Here is a tiny trained network, its code and every weight. The questions are about switching its units off for an input and a class, where a switched-off unit gives its printed mean instead of its output.

import numpy as np


def w(rows, s, z=0):
    codes = np.array(rows[::2]) - 128.0
    scale = np.full(codes.shape[1], s)
    scale[-1] = z or s
    return codes * scale


def norm(h):
    return h / np.sqrt((h * h).mean(-1, keepdims=True) + 1e-5)


def f(y):
    return np.maximum(y, 0)


def log_softmax(a):
    a = a - a.max(-1, keepdims=True)
    return a - np.log(np.exp(a).sum(-1, keepdims=True))


def net(x, mask):
    res = np.array(x, float).reshape(1, 4) / 4 @ E
    u = 0
    for l in range(2):
        y = f(norm(res) @ A[l][:, :-1].T + A[l][:, -1])
        res = res + np.where(mask[u : u + 6], y, B[l][:, -1]) @ B[l][:, :-1]
        u += 6
    return log_softmax(norm(res)[-1] @ U[:, :-1].T + U[:, -1])


A, B = {}, {}
E = w([
[205,76,131,203,173,131,58,142,108,99,101,193],'x0',
[188,90,130,86,194,165,178,152,221,56,98,176],'x1',
[211,54,62,77,117,121,139,45,154,121,47,105],'x2',
[150,52,126,155,35,90,195,65,31,183,101,3],'x3',
],0.0038)
A[0] = w([
[47,199,207,170,170,150,160,94,105,188,182,92,2],'0.n1',
[76,183,181,91,130,193,69,150,211,95,219,161,155],'0.n2',
[131,165,13,46,109,123,100,40,148,153,116,99,7],'0.n3',
[63,195,94,99,121,96,71,157,109,99,162,158,119],'0.n4',
[17,213,167,37,32,119,252,127,169,119,201,44,73],'0.n5',
[55,185,198,166,97,149,141,196,54,226,247,124,15],'0.n6',
],0.0046,0.002)
B[0] = w([
[132,164,217,228,88,102,255,200,128,203,129,143,184],'0.n1',
[163,94,133,114,134,98,100,50,70,148,151,87,231],'0.n2',
[147,154,96,49,52,91,96,52,184,125,46,133,173],'0.n3',
[41,174,37,138,140,131,103,108,133,118,113,70,183],'0.n4',
[83,41,105,70,68,213,155,181,113,151,124,182,254],'0.n5',
[141,236,173,205,162,120,169,212,142,104,134,60,226],'0.n6',
],0.0055,0.0061)
A[1] = w([
[193,77,203,128,195,160,144,154,164,11,157,205,53],'1.n1',
[210,116,133,133,118,83,79,136,139,49,70,158,37],'1.n2',
[151,66,137,84,125,113,166,72,214,76,64,183,22],'1.n3',
[90,192,65,91,158,95,60,105,209,78,52,102,145],'1.n4',
[30,163,64,117,240,162,13,125,127,52,213,159,4],'1.n5',
[144,135,108,122,68,3,118,45,83,131,86,74,94],'1.n6',
],0.005,0.0019)
B[1] = w([
[161,113,56,209,132,90,91,221,162,120,93,147,245],'1.n1',
[111,155,113,90,97,160,194,205,207,118,170,125,219],'1.n2',
[89,227,130,201,154,92,63,158,136,116,129,176,252],'1.n3',
[86,208,139,32,136,135,187,3,118,56,139,140,229],'1.n4',
[176,63,227,59,216,200,100,76,94,68,207,61,242],'1.n5',
[170,81,148,157,126,72,90,63,87,237,117,153,238],'1.n6',
],0.0057,0.0042)
U = w([
[169,111,225,49,249,233,53,95,130,9,231,65,126],'0',
[221,14,133,223,44,62,68,62,62,228,44,72,3],'1',
[230,150,59,216,207,90,55,231,254,31,75,210,53],'2',
[50,243,238,253,121,125,195,249,54,155,207,15,254],'3',
[132,209,66,31,85,90,89,18,224,89,44,192,75],'4',
[42,40,112,37,20,231,216,213,135,178,107,90,154],'5',
],0.0056,0.00077)

Each question gives the input, the list of numbers given to net, and the class t.
The units are the neurons (one row each of A and B). Each row of codes is followed by its name. A weight is (code - 128) times the scale printed after its matrix; where a second scale follows, it is the last column's (A, B and U).
mask holds one flag per neuron, layer by layer. A switched-off neuron (its flag False) gives its mean, the last column of its row in B, instead of its output. The means were averaged over made-up inputs and are rounded, as every weight is.
A unit's drop is (log p(t) with every unit on - log p(t) with that unit switched off) / (log p(t) with every unit on - log p(t) with every unit switched off).
The circuit of an input: a set's keep is (log p(t) with only the set's units on - log p(t) with every unit switched off) / (log p(t) with every unit on - log p(t) with every unit switched off). Starting from all 12 units, units are removed one at a time, each time the one whose removal leaves the highest keep (on an exact tie, the one counted first), for as long as the keep stays at least 0.8.
circuit, biggest first: the units of the circuit, biggest drop first
k most important neurons: the k neurons with the biggest drops, biggest first
k most important neurons of layer l: the k neurons of layer l with the biggest drops, biggest first
drop when u is switched off: that unit's drop, to one decimal
input [-6,5,7,3], class 4: circuit, biggest first => [1.n3, 0.n3]
input [-4,5,-5,1], class 5: most important neuron of layer 0 => [0.n5]
input [6,-5,-6,-7], class 0: 2 most important neurons => [1.n5, 0.n4]
input [-5,-4,-1,8], class 5: 2 most important neurons of layer 1 => [1.n3, 1.n1]
input [2,6,-2,6], class 2: 2 most important neurons => [0.n2, 0.n4]
input [6,5,3,5], class 2: circuit, biggest first => [0.n2, 1.n3]
input [4,-6,6,-5], class 4: 2 most important neurons of layer 0 => [0.n3, 0.n6]
input [-4,8,-8,-5], class 0: circuit, biggest first => [1.n5, 0.n2]
input [-8,7,-7,1], class 5: 2 most important neurons => [0.n5, 1.n3]
input [0,5,1,-6], class 0: 2 most important neurons => [1.n5, 0.n1]
input [-1,5,0,0], class 2: 2 most important neurons of layer 0 => [0.n4, 0.n3]
input [-4,1,6,2], class 4: 2 most important neurons of layer 0 => [0.n3, 0.n2]
input [-2,-3,2,-7], class 0: drop when 1.n5 is switched off => 0.7
input [-5,8,-8,4], class 5: most important neuron of layer 1 => [1.n3]
input [-5,4,-2,-8], class 0: drop when 1.n5 is switched off => 0.2
input [-6,5,-3,3], class 5: drop when 0.n1 is switched off => 0.0
input [-6,1,-5,4], class 5: 2 most important neurons => [0.n5, 1.n3]
